Below are the code and all the weights of a small trained network. Each question names an input and a class and asks about switching units off, where a switched-off unit gives its printed mean instead of its output.

import numpy as np


def w(rows, s, z=0):
    codes = np.array(rows[::2]) - 128.0
    scale = np.full(codes.shape[1], s)
    scale[-1] = z or s
    return codes * scale


def f(y):
    return np.maximum(y, 0)


def log_softmax(a):
    a = a - a.max(-1, keepdims=True)
    return a - np.log(np.exp(a).sum(-1, keepdims=True))


def net(x, mask):
    res = np.array(x, float).reshape(1, 5) / 4 @ E
    y = f(res @ A[0][:, :-1].T + A[0][:, -1])
    res = res + np.where(mask, y, B[0][:, -1]) @ B[0][:, :-1]
    return log_softmax(res[-1] @ U[:, :-1].T + U[:, -1])


A, B = {}, {}
E = w([
[124,205,117,124,141,1,205],'x0',
[143,16,137,35,139,151,131],'x1',
[91,185,228,204,101,120,224],'x2',
[48,20,120,168,108,93,110],'x3',
[145,131,243,215,123,180,139],'x4',
],0.0098)
A[0] = w([
[188,102,133,2,222,126,213,248],'neuron 1',
[219,124,160,125,136,233,58,203],'neuron 2',
[106,177,101,102,27,107,146,40],'neuron 3',
[45,30,162,176,101,127,130,255],'neuron 4',
[81,139,62,152,149,99,106,144],'neuron 5',
[100,119,110,144,120,70,89,65],'neuron 6',
],0.0092,0.0028)
B[0] = w([
[129,52,57,173,201,79,228,232],'neuron 1',
[60,145,100,158,247,103,38,246],'neuron 2',
[74,169,161,128,127,136,73,165],'neuron 3',
[142,64,159,116,104,139,176,245],'neuron 4',
[83,108,81,151,193,67,115,186],'neuron 5',
[103,93,101,134,144,171,147,166],'neuron 6',
],0.011)
U = w([
[84,203,82,148,227,85,17,237],'0',
[236,147,97,47,118,128,62,3],'1',
[77,3,195,70,112,181,78,144],'2',
[188,195,178,172,101,24,129,47],'3',
[152,59,43,108,195,42,181,206],'4',
[212,161,123,34,2,132,31,7],'5',
],0.0082,0.0038)

Each question gives the input, the list of numbers given to net, and the class t.
The units are the neurons (one row each of A and B). Each row of codes is followed by its name. A weight is (code - 128) times the scale printed after its matrix; where a second scale follows, it is the last column's (A, B and U).
mask holds one flag per neuron, in row order. A switched-off neuron (its flag False) gives its mean, the last column of its row in B, instead of its output. The means were averaged over made-up inputs and are rounded, as every weight is.
A unit's drop is (log p(t) with every unit on - log p(t) with that unit switched off) / (log p(t) with every unit on - log p(t) with every unit switched off).
The circuit of an input: a set's keep is (log p(t) with only the set's units on - log p(t) with every unit switched off) / (log p(t) with every unit on - log p(t) with every unit switched off). Starting from all 6 units, units are removed one at a time, each time the one whose removal leaves the highest keep (on an exact tie, the one counted first), for as long as the keep stays at least 0.8.
circuit, biggest first: the units of the circuit, biggest drop first
k most important neurons: the k neurons with the biggest drops, biggest first
drop of u: that unit's drop, to one decimal
input [8,1,5,-1,-2], class 3: 2 most important neurons : (neuron 2; neuron 3)
input [-8,-8,5,5,-4], class 2: circuit, biggest first : (neuron 1; neuron 4)
input [-5,-8,1,5,7], class 2: circuit, biggest first : (neuron 4)
input [8,-3,7,4,-8], class 0: 3 most important neurons : (neuron 3; neuron 1; neuron 4)
input [5,-7,1,7,-7], class 0: 2 most important neurons : (neuron 3; neuron 1)
input [8,6,3,5,8], class 2: 3 most important neurons : (neuron 1; neuron 4; neuron 5)
input [3,-4,5,0,1], class 3: circuit, biggest first : (neuron 2; neuron 1)
input [-4,-2,-2,4,-1], class 2: circuit, biggest first : (neuron 1; neuron 4)
input [7,6,3,7,7], class 2: 2 most important neurons : (neuron 1; neuron 4)
input [6,-2,-2,-6,2], class 3: circuit, biggest first : (neuron 2; neuron 5)
input [6,-8,3,7,-7], class 0: 2 most important neurons : (neuron 3; neuron 1)
input [-7,2,-6,-6,-4], class 0: 2 most important neurons : (neuron 2; neuron 4)
input [1,-6,0,-4,1], class 3: 2 most important neurons : (neuron 2; neuron 5)
input [-5,3,7,4,-6], class 2: circuit, biggest first : (neuron 1)
input [-6,2,7,-8,8], class 0: drop of neuron 2 : 0.7
input [-3,4,-4,-6,7], class 0: drop of neuron 5 : 0.0
input [-2,6,-3,-8,7], class 0: drop of neuron 2 : 2.4
input [1,-5,0,5,7], class 2: drop of neuron 4 : 0.2
